Here is a tiny trained network, its code and every weight. The questions are about switching its units off for an input and a target symbol, where a switched-off unit gives its printed mean instead of its output.

import numpy as np


def w(rows, s, z=0):
    codes = np.array(rows[::2]) - 128.0
    scale = np.full(codes.shape[1], s)
    scale[-1] = z or s
    return codes * scale


def f(y):
    return y / 2 * (1 + np.tanh(0.7978845608 * (y + 0.044715 * y**3)))


def softmax(a):
    e = np.exp(a - a.max(-1, keepdims=True))
    return e / e.sum(-1, keepdims=True)


def log_softmax(a):
    a = a - a.max(-1, keepdims=True)
    return a - np.log(np.exp(a).sum(-1, keepdims=True))


def net(x, mask):
    ids = ['ΓΨεζθλξω'.index(c) for c in x.split()]
    T = len(ids)
    res = E[ids] + P[:T]
    r = res
    for j in range(2):
        rows = slice(2 * j, 2 * j + 2)
        q, k, v = (r @ M[0][rows].T for M in (Q, K, V))
        z = softmax(np.where(np.tri(T) > 0, q @ k.T / 2**0.5, -1e9)) @ v
        o = O[0][rows]
        res = res + np.where(mask[j], z, o[:, -1]) @ o[:, :-1]
    y = f(res @ A[0][:, :-1].T + A[0][:, -1])
    res = res + np.where(mask[2:10], y, B[0][:, -1]) @ B[0][:, :-1]
    return log_softmax(res[-1] @ U[:, :-1].T + U[:, -1])


Q, K, V, O, A, B = {}, {}, {}, {}, {}, {}
E = w([
[82,221,169,178,89],'Γ',
[102,149,236,51,76],'Ψ',
[87,100,158,161,227],'ε',
[78,186,144,226,138],'ζ',
[124,202,100,167,197],'θ',
[172,122,152,14,250],'λ',
[209,174,162,166,119],'ξ',
[86,176,171,95,196],'ω',
],0.018)
P = w([
[235,172,243,255,152],'0',
[39,165,210,81,192],'1',
[58,175,203,99,192],'2',
[66,130,228,89,186],'3',
[89,131,188,117,151],'4',
[64,165,149,146,188],'5',
[72,133,173,136,179],'6',
[75,178,185,149,139],'7',
[53,135,185,137,177],'8',
[47,157,175,173,168],'9',
[37,175,157,242,166],'10',
],0.0073)
Q[0] = w([
[166,72,82,130,86],'head 1',
[185,64,27,112,38],'head 1',
[1,145,212,153,193],'head 2',
[118,194,192,112,156],'head 2',
],0.0075)
K[0] = w([
[96,188,137,149,155],'head 1',
[2,120,42,30,97],'head 1',
[253,153,142,165,99],'head 2',
[208,84,192,201,143],'head 2',
],0.0096)
V[0] = w([
[97,157,173,103,149],'head 1',
[66,158,246,103,54],'head 1',
[152,117,187,1,174],'head 2',
[25,116,162,119,236],'head 2',
],0.011)
O[0] = w([
[145,116,78,98,110,212],'head 1',
[128,86,21,121,95,255],'head 1',
[6,121,162,154,35,141],'head 2',
[40,165,120,151,223,171],'head 2',
],0.014,0.0093)
A[0] = w([
[63,165,149,125,137,165],'neuron 1',
[126,198,251,168,174,99],'neuron 2',
[105,67,107,161,110,180],'neuron 3',
[126,108,53,117,96,145],'neuron 4',
[189,143,122,119,84,121],'neuron 5',
[206,129,199,163,160,111],'neuron 6',
[84,183,117,103,174,214],'neuron 7',
[126,122,127,82,41,249],'neuron 8',
],0.011,0.0022)
B[0] = w([
[110,132,63,176,188,248],'neuron 1',
[230,129,193,142,111,233],'neuron 2',
[171,253,178,62,104,189],'neuron 3',
[193,85,200,164,10,236],'neuron 4',
[137,82,103,101,136,161],'neuron 5',
[19,210,132,69,66,168],'neuron 6',
[134,59,153,158,118,244],'neuron 7',
[114,146,94,173,208,218],'neuron 8',
],0.0077,0.013)
U = w([
[199,86,88,121,102,205],'Γ',
[109,98,153,91,22,168],'Ψ',
[161,78,156,142,138,80],'ε',
[146,254,27,49,162,35],'ζ',
[183,174,202,85,100,44],'θ',
[103,71,190,147,71,2],'λ',
[132,195,126,36,88,222],'ξ',
[70,119,40,97,118,175],'ω',
],0.0065,0.0036)

Each question gives the input, a string of symbols that net reads in full, and the target symbol t.
The units are the heads (2 rows each of Q, K, V and O) and the neurons (one row each of A and B). Each row of codes is followed by its name. A weight is (code - 128) times the scale printed after its matrix; where a second scale follows, it is the last column's (O, A, B and U).
mask holds one flag per unit, heads first, then neurons. A switched-off unit (its flag False) gives its mean, the last column of its rows in O or B, instead of its output. The means were averaged over made-up inputs and are rounded, as every weight is.
A unit's drop is (log p(t) with every unit on - log p(t) with that unit switched off) / (log p(t) with every unit on - log p(t) with every unit switched off).
The circuit of an input: a set's keep is (log p(t) with only the set's units on - log p(t) with every unit switched off) / (log p(t) with every unit on - log p(t) with every unit switched off). Starting from all 10 units, units are removed one at a time, each time the one whose removal leaves the highest keep (on an exact tie, the one counted first), for as long as the keep stays at least 0.8.
units of the circuit, in order: the units of the circuit, biggest drop first
unit that matters most: the unit with the biggest drop
top k neurons: the k neurons with the biggest drops, biggest first
drop of u: that unit's drop, to one decimal
input ζ ω Γ ε, target ζ: units of the circuit, in order : (head 2; neuron 6)
input λ Ψ ε ζ, target λ: unit that matters most : head 1
input Ψ ζ Γ Ψ Γ Ψ ξ, target Ψ: units of the circuit, in order : (neuron 4; head 1; neuron 1; head 2)
input Ψ Γ θ, target Ψ: units of the circuit, in order : (neuron 4; head 1; head 2)
input ω Ψ Ψ Γ Γ Γ θ, target ω: units of the circuit, in order : (head 2; neuron 2)
input Γ ω Γ θ Γ, target Γ: units of the circuit, in order : (head 2; head 1)
input Γ θ ω, target Γ: units of the circuit, in order : (head 1; head 2; neuron 4)
input Ψ ε ζ, target Ψ: top 2 neurons : (neuron 4; neuron 3)
input λ Γ λ Γ ε ε, target λ: units of the circuit, in order : (head 1; head 2)
input ξ ζ λ, target ξ: top 2 neurons : (neuron 6; neuron 1)
input Γ Γ Γ θ Γ Γ Γ ζ Γ ε ξ, target ζ: top 4 neurons : (neuron 7; neuron 2; neuron 4; neuron 6)
input ω Ψ Ψ Γ, target ω: top 2 neurons : (neuron 1; neuron 2)
input λ Γ ω, target λ: top 2 neurons : (neuron 2; neuron 7)
input Ψ ω λ Γ Γ, target Ψ: top neuron : (neuron 4)
input Γ ζ Γ Γ Ψ ξ θ ξ ω Ψ, target Γ: top 2 neurons : (neuron 3; neuron 6)
input ε ω ζ Ψ ε λ ζ ε Γ θ Γ, target ε: drop of neuron 4 : 0.0
input Ψ Γ ζ, target Ψ: drop of head 2 : 0.2
input Γ Γ Γ Ψ θ, target Γ: drop of head 1 : 0.4
